Look-ups in named tables: a row name and a column name give one cell, copied from the table.

Table kisog
|  | kel | rezukis | mekoze | mut |
|---|---|---|---|---|
| daz | 0.3 | 0.2 | 0.4 | 0.2 |
| zego | 0.2 | 0.8 | 0.2 | 0.8 |
| gipalel | 0.4 | 0.4 | 0.4 | 0.6 |
| vuman | 0.6 | 0.3 | 0.1 | 0.3 |
| nit | 0.1 | 0.7 | 0.2 | 0.8 |
| ber | 0.1 | 0.1 | 0.3 | 0.2 |

What is the mut of zego in kisog?
0.8
What is the mekoze of ber in kisog?
0.3
What is the mekoze of gipalel in kisog?
0.4
What is the kel of nit in kisog?
0.1
What is the kel of gipalel in kisog?
0.4
What is the mut of nit in kisog?
0.8
What is the rezukis of vuman in kisog?
0.3
What is the mut of gipalel in kisog?
0.6
What is the mekoze of daz in kisog?
0.4
What is the rezukis of gipalel in kisog?
0.4
What is the rezukis of zego in kisog?
0.8

buzad =
         zubik  kun  bemel  nimafo  vukesa  feg  kas
nafudop    113  147    169     123     111  166   79
ribodab    121  121    130     124     121  135  110
dibolu     121  153    164     116     114  150   98
sab        172   73    171     129     126  166   58
pem        194   83    183     116     131  147   82
regun      183  118    183     104     126  131  110
nadog      172  134    183     102     124  131  112
tuleto     124  128    132     121     122  126  119

sab, kun -> 73
nadog, kas -> 112
pem, zubik -> 194
regun, bemel -> 183
pem, kas -> 82
nadog, bemel -> 183
tuleto, vukesa -> 122
ribodab, feg -> 135
pem, kun -> 83
pem, bemel -> 183

bevalip
|  | vusimun | sek | goz | rog | gumal | pesi | keme |
|---|---|---|---|---|---|---|---|
| vogukup | 108 | 91 | 148 | 122 | 140 | 114 | 105 |
| podoto | 99 | 80 | 145 | 116 | 117 | 101 | 74 |
| zik | 99 | 150 | 98 | 147 | 122 | 82 | 118 |
| tevozaz | 87 | 68 | 150 | 91 | 108 | 164 | 105 |
| muz | 133 | 130 | 89 | 117 | 114 | 80 | 120 |
| zof | 122 | 146 | 151 | 154 | 95 | 151 | 128 |
| mavasur | 85 | 129 | 127 | 147 | 133 | 117 | 99 |
| tekudi | 99 | 143 | 118 | 177 | 184 | 77 | 103 |
| sov | 107 | 151 | 147 | 132 | 102 | 149 | 143 |
| mup | 115 | 143 | 135 | 127 | 105 | 121 | 139 |
| dor | 204 | 78 | 171 | 118 | 88 | 60 | 158 |
| duk | 130 | 87 | 100 | 113 | 112 | 60 | 142 |
| difo | 107 | 110 | 135 | 113 | 113 | 136 | 106 |

What is the pesi of duk in bevalip? 60
What is the gumal of zik in bevalip? 122
What is the gumal of podoto in bevalip? 117
What is the pesi of zof in bevalip? 151
What is the keme of dor in bevalip? 158
What is the goz of difo in bevalip? 135
What is the vusimun of zik in bevalip? 99
What is the gumal of difo in bevalip? 113
What is the goz of zik in bevalip? 98
What is the goz of mavasur in bevalip? 127
What is the pesi of dor in bevalip? 60
What is the pesi of tekudi in bevalip? 77

robev =
         kasid    kot   zat  mimol  dunapur
vibofel   48.4    5.0  -3.8  -83.5     -8.8
non      -51.6   -3.6   5.7   78.4     -2.2
givupak  -47.5   49.0   3.9   20.4      2.4
zugesi    35.6  -41.5  -0.7  -22.9    -18.1
nanesi   -52.3   -6.5   5.2   87.2      3.5
sirupid  -53.3  -12.2   5.1   97.1      6.5
golibo     1.3   51.6  -0.7  -56.9     -0.9
nid       13.6  -36.5   1.1    6.6    -15.2
netu     -54.1   16.7   4.5   69.1      8.3
lekifer  -43.6   42.0   5.3   10.0    -12.3

sirupid, kasid => -53.3
netu, kot => 16.7
non, kot => -3.6
golibo, kasid => 1.3
sirupid, mimol => 97.1
non, dunapur => -2.2
lekifer, kot => 42.0
sirupid, kot => -12.2
netu, zat => 4.5

Table zov
	pubilum	zumu	bafunin	sukoti	puso	dag	ninad
piv	-0.558	0.467	0.028	0.551	0.427	-0.449	0.322
zit	-0.208	0.528	0.525	0.621	-0.045	0.944	-0.011
faf	0.032	-0.028	0.321	0.771	-0.144	0.034	-0.150
zik	0.495	-0.111	0.233	-0.132	-0.205	-0.511	-0.025
muz	-0.573	0.095	-0.041	-0.696	0.375	0.315	0.178

zik, bafunin => 0.233
zit, ninad => -0.011
faf, puso => -0.144
faf, ninad => -0.150
faf, sukoti => 0.771
muz, pubilum => -0.573
Row with the largest pubilum: zik

pidiza:
|  | vovosa | zotaru |
|---|---|---|
| vit | -48 | -60 |
| mev | -27 | -51 |
| zaveza | -46 | -19 |
| tirukif | -69 | 31 |
| gud | -55 | -42 |
| nam | 52 | -62 |
| zub | -42 | -57 |

What is the vovosa of zaveza in pidiza? -46
What is the vovosa of gud in pidiza? -55
What is the vovosa of nam in pidiza? 52
What is the zotaru of gud in pidiza? -42
What is the zotaru of zub in pidiza? -57
What is the vovosa of tirukif in pidiza? -69
What is the zotaru of tirukif in pidiza? 31
What is the vovosa of zub in pidiza? -42
What is the zotaru of nam in pidiza? -62
What is the zotaru of zaveza in pidiza? -19
What is the vovosa of vit in pidiza? -48
What is the zotaru of vit in pidiza? -60
What is the vovosa of mev in pidiza? -27
What is the zotaru of mev in pidiza? -51

dat =
         bive  bulona  beg  zeg  rak  dap  nifanu  pas  sulile  nunodeb
fabom      91      71   60   91  150  102      98  127      80       85
vepureb    64     156  154   52  107  104      95   84     123       61
gilim     110      82   99   97  105  111     122  142      85      103
fumibin    75      91   93  112   86   96     112   78      97       93
tedezir   125     109   63  134   54   55      19   96      21       93
kogape     75     109  106   24  148   89      98   30     100       64
ver       128      58  112  102  133  104     157  200      86       98
gezirup   110     144  111   90   44  168      86   49      88       63
tekemuv    94      81  120  104  144   73     120  142      74      117
sukobo    122      96   62  100   75   43      38  101      13       60
tupa       68      76   96   84  127   97      76   97      85       57
luv        84      68  140  106  107  100     123  163      98      146
tetiku    122     118   75  134   59   44      80  101      54       80

What is the zeg of fumibin in dat?
112
What is the bulona of luv in dat?
68
What is the beg of sukobo in dat?
62
What is the sulile of gilim in dat?
85
What is the zeg of tupa in dat?
84
What is the beg of tedezir in dat?
63
What is the pas of luv in dat?
163
What is the sulile of fumibin in dat?
97

